Below is a small trained network, with its code and all its weights. Each question gives an input and a target symbol and asks what happens when units are switched off, that is, made to give their printed mean instead of their output.

import numpy as np


def w(rows, s, z=0):
    codes = np.array(rows[::2]) - 128.0
    scale = np.full(codes.shape[1], s)
    scale[-1] = z or s
    return codes * scale


def norm(h):
    return h / np.sqrt((h * h).mean(-1, keepdims=True) + 1e-5)


def f(y):
    return np.maximum(y, 0)


def softmax(a):
    e = np.exp(a - a.max(-1, keepdims=True))
    return e / e.sum(-1, keepdims=True)


def log_softmax(a):
    a = a - a.max(-1, keepdims=True)
    return a - np.log(np.exp(a).sum(-1, keepdims=True))


def net(x, mask):
    ids = ['ΛΠδεμτ'.index(c) for c in x.split()]
    T = len(ids)
    res = E[ids] + P[:T]
    u = 0
    for l in range(3):
        r = norm(res)
        for j in range(2):
            rows = slice(4 * j, 4 * j + 4)
            q, k, v = (r @ M[l][rows].T for M in (Q, K, V))
            z = softmax(np.where(np.tri(T) > 0, q @ k.T / 4**0.5, -1e9)) @ v
            o = O[l][rows]
            res = res + np.where(mask[u + j], z, o[:, -1]) @ o[:, :-1]
        u += 2
        y = f(norm(res) @ A[l][:, :-1].T + A[l][:, -1])
        res = res + np.where(mask[u : u + 4], y, B[l][:, -1]) @ B[l][:, :-1]
        u += 4
    return log_softmax(norm(res)[-1] @ U[:, :-1].T + U[:, -1])


Q, K, V, O, A, B = {}, {}, {}, {}, {}, {}
E = w([
[103,110,134,172,107,146,150],'Λ',
[137,107,178,148,129,100,142],'Π',
[144,134,121,179,136,130,145],'δ',
[153,113,118,136,114,116,167],'ε',
[109,134,155,165,151,118,167],'μ',
[173,188,138,4,121,179,79],'τ',
],0.0018)
P = w([
[130,113,141,129,132,111,114],'0',
[106,135,93,118,110,48,111],'1',
[134,168,126,136,100,90,136],'2',
[157,82,95,140,169,186,126],'3',
[102,66,27,106,160,107,136],'4',
[133,216,141,112,71,110,120],'5',
[184,149,167,139,120,223,126],'6',
[95,47,2,90,139,112,161],'7',
[92,174,62,83,46,52,154],'8',
],0.0015)
Q[0] = w([
[253,141,227,173,236,239,40],'0.h0',
[189,254,235,186,19,131,74],'0.h0',
[106,14,58,85,225,215,52],'0.h0',
[46,132,41,29,98,5,79],'0.h0',
[168,193,195,125,213,153,112],'0.h1',
[179,173,195,183,49,107,80],'0.h1',
[61,166,122,104,153,34,158],'0.h1',
[130,112,169,71,217,203,105],'0.h1',
],0.0045)
K[0] = w([
[38,31,17,121,198,26,103],'0.h0',
[192,2,75,154,228,213,145],'0.h0',
[91,223,79,103,54,22,147],'0.h0',
[195,216,244,236,82,196,228],'0.h0',
[87,30,90,184,133,82,135],'0.h1',
[176,55,111,117,201,177,114],'0.h1',
[171,136,204,201,82,180,178],'0.h1',
[56,119,38,156,102,47,148],'0.h1',
],0.0047)
V[0] = w([
[115,4,33,56,25,144,56],'0.h0',
[8,98,150,160,104,202,42],'0.h0',
[220,151,47,206,131,163,83],'0.h0',
[129,210,73,42,114,92,194],'0.h0',
[185,118,202,187,111,85,100],'0.h1',
[184,99,135,141,54,80,88],'0.h1',
[141,215,81,171,155,121,109],'0.h1',
[62,122,109,199,68,84,250],'0.h1',
],0.0022)
O[0] = w([
[44,85,29,74,138,17,175,89],'0.h0',
[133,1,73,137,151,77,27,135],'0.h0',
[165,37,111,155,188,148,248,133],'0.h0',
[141,234,182,138,83,61,151,83],'0.h0',
[59,89,157,94,161,109,215,171],'0.h1',
[82,109,114,50,162,128,115,149],'0.h1',
[177,36,115,124,139,135,96,121],'0.h1',
[118,112,113,141,47,29,141,251],'0.h1',
],0.0022,0.0026)
A[0] = w([
[144,139,126,25,162,112,149,84],'0.n0',
[165,129,131,102,63,92,47,112],'0.n1',
[106,92,121,133,226,74,172,132],'0.n2',
[189,152,177,3,128,119,88,3],'0.n3',
],0.0023,0.0015)
B[0] = w([
[116,101,219,198,60,162,104,170],'0.n0',
[199,138,148,164,159,196,182,185],'0.n1',
[144,135,183,138,9,73,142,246],'0.n2',
[151,4,81,69,75,239,86,179],'0.n3',
],0.0019,0.0011)
Q[1] = w([
[96,100,95,193,246,63,60],'1.h0',
[201,111,105,46,22,143,198],'1.h0',
[139,136,172,207,200,112,34],'1.h0',
[102,85,125,187,167,83,67],'1.h0',
[96,58,154,87,12,164,155],'1.h1',
[57,66,171,203,44,237,153],'1.h1',
[18,110,241,144,4,147,131],'1.h1',
[21,63,207,201,8,238,144],'1.h1',
],0.0025)
K[1] = w([
[59,161,203,201,87,73,123],'1.h0',
[201,162,128,50,194,194,97],'1.h0',
[70,93,122,214,98,96,126],'1.h0',
[88,159,183,175,114,121,156],'1.h0',
[212,166,158,80,91,159,142],'1.h1',
[210,187,83,25,123,167,50],'1.h1',
[213,82,122,19,131,196,113],'1.h1',
[231,190,84,2,126,210,65],'1.h1',
],0.0036)
V[1] = w([
[96,137,111,117,114,172,96],'1.h0',
[91,117,139,228,167,51,165],'1.h0',
[189,113,53,4,80,235,110],'1.h0',
[127,190,159,93,171,130,120],'1.h0',
[128,152,85,141,104,207,118],'1.h1',
[163,137,96,75,94,182,120],'1.h1',
[84,120,154,247,94,110,171],'1.h1',
[130,132,137,115,166,171,117],'1.h1',
],0.0021)
O[1] = w([
[158,103,107,113,168,112,120,112],'1.h0',
[72,142,178,91,53,165,118,179],'1.h0',
[173,154,75,184,249,86,117,80],'1.h0',
[150,75,92,128,106,127,134,15],'1.h0',
[122,160,143,116,195,106,198,107],'1.h1',
[83,159,84,124,184,117,168,112],'1.h1',
[196,136,183,169,129,116,76,247],'1.h1',
[109,128,128,100,106,103,168,60],'1.h1',
],0.0023,0.0014)
A[1] = w([
[114,159,110,234,187,115,200,85],'1.n0',
[195,97,159,113,181,60,134,100],'1.n1',
[120,167,165,78,250,204,65,7],'1.n2',
[199,122,35,180,208,97,168,152],'1.n3',
],0.0024,0.0015)
B[1] = w([
[59,63,75,128,115,149,81,223],'1.n0',
[96,79,157,121,213,91,149,154],'1.n1',
[134,140,180,87,3,79,111,150],'1.n2',
[208,157,136,143,132,134,60,254],'1.n3',
],0.0033,0.0013)
Q[2] = w([
[26,89,164,107,35,76,171],'2.h0',
[89,160,48,149,208,219,223],'2.h0',
[31,133,73,159,167,204,244],'2.h0',
[129,153,37,129,204,252,146],'2.h0',
[131,135,22,80,25,240,114],'2.h1',
[99,201,115,37,180,192,98],'2.h1',
[105,68,5,137,65,215,63],'2.h1',
[181,36,125,213,42,51,140],'2.h1',
],0.0034)
K[2] = w([
[160,173,194,117,49,209,106],'2.h0',
[69,2,78,233,94,131,181],'2.h0',
[93,35,124,243,62,189,190],'2.h0',
[97,13,46,220,115,64,147],'2.h0',
[115,158,14,160,250,236,118],'2.h1',
[89,91,34,241,117,92,201],'2.h1',
[141,149,2,103,222,179,68],'2.h1',
[206,218,226,4,183,170,61],'2.h1',
],0.0036)
V[2] = w([
[60,172,105,183,106,252,127],'2.h0',
[72,63,172,126,135,78,172],'2.h0',
[116,126,57,113,141,189,90],'2.h0',
[125,139,164,78,134,77,43],'2.h0',
[214,120,161,50,139,122,52],'2.h1',
[73,95,165,204,97,67,147],'2.h1',
[118,173,101,144,137,157,114],'2.h1',
[88,128,65,170,168,210,118],'2.h1',
],0.0022)
O[2] = w([
[117,69,58,116,170,20,50,135],'2.h0',
[132,239,117,137,139,101,162,194],'2.h0',
[173,48,141,120,66,75,122,61],'2.h0',
[183,127,190,120,182,179,173,165],'2.h0',
[49,249,109,122,126,202,116,152],'2.h1',
[105,54,114,100,189,81,119,251],'2.h1',
[150,130,177,133,82,152,169,74],'2.h1',
[173,130,186,102,40,63,185,37],'2.h1',
],0.0021,0.0014)
A[2] = w([
[252,156,81,86,227,102,139,98],'2.n0',
[138,12,223,150,197,155,236,3],'2.n1',
[88,77,201,137,115,107,64,152],'2.n2',
[13,177,114,9,146,208,38,10],'2.n3',
],0.0026,0.002)
B[2] = w([
[70,176,102,143,143,47,170,176],'2.n0',
[162,85,148,103,252,172,204,146],'2.n1',
[170,119,78,106,150,123,123,254],'2.n2',
[3,174,69,12,196,243,81,150],'2.n3',
],0.0039,0.0024)
U = w([
[170,11,44,92,83,19,29,167],'Λ',
[167,45,175,137,230,180,237,132],'Π',
[228,175,216,225,56,215,21,190],'δ',
[157,218,91,187,201,60,87,2],'ε',
[44,208,173,150,22,87,254,174],'μ',
[34,219,85,20,185,232,43,113],'τ',
],0.0043,0.0021)

Each question gives the input, a string of symbols that net reads in full, and the target symbol t.
The units are the heads (4 rows each of Q, K, V and O) and the neurons (one row each of A and B). Each row of codes is followed by its name. A weight is (code - 128) times the scale printed after its matrix; where a second scale follows, it is the last column's (O, A, B and U).
mask holds one flag per unit, layer by layer, with each layer's heads first. A switched-off unit (its flag False) gives its mean, the last column of its rows in O or B, instead of its output. The means were averaged over made-up inputs and are rounded, as every weight is.
A unit's drop is (log p(t) with every unit on - log p(t) with that unit switched off) / (log p(t) with every unit on - log p(t) with every unit switched off).
The circuit of an input: a set's keep is (log p(t) with only the set's units on - log p(t) with every unit switched off) / (log p(t) with every unit on - log p(t) with every unit switched off). Starting from the 12 units with the biggest drops (on a tie, the unit counted first), units are removed one at a time, each time the one whose removal leaves the highest keep (on an exact tie, the one counted first), for as long as the keep stays at least 0.8.
units of the circuit, in order: the units of the circuit, biggest drop first
k most important neurons: the k neurons with the biggest drops, biggest first
top k neurons in layer l: the k neurons of layer l with the biggest drops, biggest first
heads that matter: for each layer, one digit per head in row order, 1 if its drop is at least 0.15 and else 0, layers parted by /
input Λ ε μ ε δ δ, target μ: heads that matter	10 / 10 / 00
input ε Λ μ ε ε ε, target μ: units of the circuit, in order	0.h0, 2.n2
input Λ ε Λ Λ Λ μ Π Λ Λ, target τ: heads that matter	01 / 10 / 00
input τ Λ Λ Λ Λ τ Π, target Λ: heads that matter	11 / 01 / 10
input Λ Π ε Λ Λ τ τ Π Λ, target ε: units of the circuit, in order	1.h0, 0.h1
input τ Λ δ μ, target μ: heads that matter	10 / 11 / 01
input Λ μ δ μ μ, target Π: heads that matter	10 / 00 / 01
input Λ τ μ μ μ, target μ: 4 most important neurons	1.n1, 1.n3, 0.n1, 2.n3
input μ Λ ε Λ ε ε Λ, target μ: units of the circuit, in order	0.h0
input ε τ Π Λ Λ μ Λ, target μ: 3 most important neurons	2.n2, 0.n3, 0.n1
input Λ ε τ Λ Λ τ Λ μ, target ε: 3 most important neurons	1.n3, 0.n2, 0.n1
input ε τ μ μ Λ μ μ Λ Π, target Π: heads that matter	00 / 01 / 00
input Λ τ Λ Λ μ Λ Λ, target Λ: units of the circuit, in order	1.h1, 2.h0, 2.h1
input Λ μ δ μ ε, target Π: 2 most important neurons	2.n1, 1.n3
input τ Λ Λ Λ Λ Λ, target Λ: heads that matter	01 / 01 / 10
input Λ Λ μ Π μ μ, target τ: units of the circuit, in order	1.h0, 2.n3, 0.h0
input Λ μ τ Λ τ ε ε τ, target ε: heads that matter	00 / 10 / 00
input μ Λ ε ε Π μ Π, target τ: units of the circuit, in order	0.h0, 2.h1
input Λ τ ε Λ δ Λ τ Λ Π, target ε: units of the circuit, in order	1.h0, 0.h1
input ε Λ Λ τ τ τ τ Λ, target ε: top neuron in layer 2	2.n0
input Λ Λ τ μ Π ε δ, target τ: units of the circuit, in order	0.h0
input δ μ Λ μ δ Π Λ ε, target τ: heads that matter	11 / 11 / 11
input τ Λ δ Λ ε μ ε τ, target δ: units of the circuit, in order	0.h0, 0.n0
input Π μ ε, target τ: units of the circuit, in order	0.h1, 0.h0, 2.h1
input Λ Λ Λ τ Λ τ Λ δ, target ε: top 2 neurons in layer 1	1.n3, 1.n1
input δ μ Λ Λ, target δ: heads that matter	10 / 01 / 00
input μ Λ Π, target δ: units of the circuit, in order	0.h0
